Here is a tiny trained network, its code and every weight. The questions are about switching its units off for an input and a class, where a switched-off unit gives its printed mean instead of its output.

import numpy as np


def w(rows, s, z=0):
    codes = np.array(rows[::2]) - 128.0
    scale = np.full(codes.shape[1], s)
    scale[-1] = z or s
    return codes * scale


def norm(h):
    return h / np.sqrt((h * h).mean(-1, keepdims=True) + 1e-5)


def f(y):
    return np.maximum(y, 0)


def log_softmax(a):
    a = a - a.max(-1, keepdims=True)
    return a - np.log(np.exp(a).sum(-1, keepdims=True))


def net(x, mask):
    res = np.array(x, float).reshape(1, 7) / 4 @ E
    u = 0
    for l in range(2):
        y = f(norm(res) @ A[l][:, :-1].T + A[l][:, -1])
        res = res + np.where(mask[u : u + 4], y, B[l][:, -1]) @ B[l][:, :-1]
        u += 4
    return log_softmax(norm(res)[-1] @ U[:, :-1].T + U[:, -1])


A, B = {}, {}
E = w([
[117,163,172,90,64,113,149,180,205,90,136,36],'x0',
[115,12,56,1,76,116,22,98,73,101,199,98],'x1',
[145,34,194,162,102,87,114,201,81,129,145,169],'x2',
[142,176,168,83,186,238,132,169,39,174,156,48],'x3',
[193,51,43,128,125,171,246,107,119,173,69,76],'x4',
[100,155,107,126,139,131,124,144,150,111,123,108],'x5',
[204,126,117,98,182,71,119,179,90,46,80,182],'x6',
],0.0073)
A[0] = w([
[69,130,109,126,90,171,175,140,161,255,223,162,17],'0.n1',
[158,152,189,81,209,235,133,175,51,153,194,73,75],'0.n2',
[105,130,136,189,55,223,93,85,104,162,116,130,4],'0.n3',
[210,119,111,106,217,105,121,144,61,105,81,196,126],'0.n4',
],0.0077,0.004)
B[0] = w([
[153,68,91,90,146,136,125,200,147,151,100,237,174],'0.n1',
[150,100,106,162,131,114,131,47,211,35,124,137,237],'0.n2',
[141,182,196,90,166,116,76,176,119,248,167,107,153],'0.n3',
[201,212,147,123,94,164,167,140,175,96,126,155,254],'0.n4',
],0.013,0.0066)
A[1] = w([
[88,114,151,112,141,163,67,202,144,235,119,78,134],'1.n1',
[89,177,184,164,153,112,45,115,107,99,185,156,4],'1.n2',
[178,69,71,143,168,147,195,165,67,158,56,84,23],'1.n3',
[167,226,210,254,179,163,199,197,114,176,72,112,132],'1.n4',
],0.0082,0.0014)
B[1] = w([
[172,233,141,112,103,167,89,228,142,111,146,145,161],'1.n1',
[66,177,131,248,144,230,220,114,69,95,95,127,181],'1.n2',
[117,195,143,154,154,205,175,156,86,11,78,73,169],'1.n3',
[204,143,107,134,31,126,82,71,79,83,197,99,254],'1.n4',
],0.011,0.0084)
U = w([
[142,29,81,220,132,85,147,50,245,106,77,172,188],'0',
[208,194,143,83,119,148,119,224,188,166,110,164,159],'1',
[144,75,61,89,59,152,59,63,2,99,169,72,155],'2',
[121,136,141,111,75,143,147,143,162,109,123,96,182],'3',
[81,141,97,204,150,202,227,159,48,93,49,98,116],'4',
[128,153,84,104,87,161,141,87,138,153,126,124,106],'5',
[159,125,83,119,107,143,145,151,165,144,124,152,112],'6',
[98,64,157,93,244,19,216,125,78,233,100,168,2],'7',
],0.0076,0.0048)

Each question gives the input, the list of numbers given to net, and the class t.
The units are the neurons (one row each of A and B). Each row of codes is followed by its name. A weight is (code - 128) times the scale printed after its matrix; where a second scale follows, it is the last column's (A, B and U).
mask holds one flag per neuron, layer by layer. A switched-off neuron (its flag False) gives its mean, the last column of its row in B, instead of its output. The means were averaged over made-up inputs and are rounded, as every weight is.
A unit's drop is (log p(t) with every unit on - log p(t) with that unit switched off) / (log p(t) with every unit on - log p(t) with every unit switched off).
The circuit of an input: a set's keep is (log p(t) with only the set's units on - log p(t) with every unit switched off) / (log p(t) with every unit on - log p(t) with every unit switched off). Starting from all 8 units, units are removed one at a time, each time the one whose removal leaves the highest keep (on an exact tie, the one counted first), for as long as the keep stays at least 0.8.
units of the circuit, in order: the units of the circuit, biggest drop first
unit that matters most: the unit with the biggest drop
top k neurons: the k neurons with the biggest drops, biggest first
k most important neurons of layer l: the k neurons of layer l with the biggest drops, biggest first
input [-7,7,-6,2,-5,-2,-7], class 1: unit that matters most => 0.n3
input [-6,5,0,6,-2,-6,7], class 1: top 2 neurons => 0.n4; 1.n4
input [-1,-6,-5,3,4,-3,-7], class 1: 3 most important neurons of layer 0 => 0.n3; 0.n1; 0.n4
input [-4,-2,3,-4,-7,6,-8], class 1: 3 most important neurons of layer 0 => 0.n1; 0.n3; 0.n2
input [2,-1,4,-6,7,2,2], class 4: top 2 neurons => 1.n3; 0.n2
input [5,1,-6,-2,7,2,4], class 4: units of the circuit, in order => 1.n3; 0.n2; 0.n4
input [6,-6,-2,-1,-6,5,-1], class 2: top 2 neurons => 1.n4; 0.n2
input [-3,-2,-5,-6,1,-2,8], class 1: top 2 neurons => 0.n4; 0.n2
input [3,2,-4,-1,-5,-4,2], class 4: 2 most important neurons of layer 1 => 1.n2; 1.n4
input [5,-6,-6,0,3,4,-1], class 2: units of the circuit, in order => 1.n4; 0.n2
input [3,2,-6,2,-7,4,5], class 4: units of the circuit, in order => 1.n2; 0.n4
input [5,5,-8,-1,7,3,-8], class 1: top 3 neurons => 1.n1; 0.n2; 0.n1
input [-6,-7,6,6,4,5,-8], class 1: 3 most important neurons of layer 0 => 0.n3; 0.n1; 0.n4
input [4,5,-5,-1,7,6,-1], class 4: units of the circuit, in order => 1.n3; 1.n4; 0.n2
input [3,-8,7,-4,-6,-6,3], class 2: top 2 neurons => 1.n4; 0.n2
input [-3,4,-7,6,-8,2,-6], class 4: units of the circuit, in order => 1.n2
input [-4,2,-3,5,-6,-5,-3], class 4: top 2 neurons => 1.n2; 0.n3
input [4,7,8,1,7,-8,8], class 1: top 3 neurons => 0.n4; 1.n4; 1.n2
input [3,-1,5,-4,-7,-3,5], class 4: top 3 neurons => 1.n2; 0.n2; 0.n1
input [-1,-8,-1,3,-2,1,6], class 2: units of the circuit, in order => 1.n4
input [-2,2,1,5,-4,5,-5], class 0: top 2 neurons => 0.n2; 0.n1
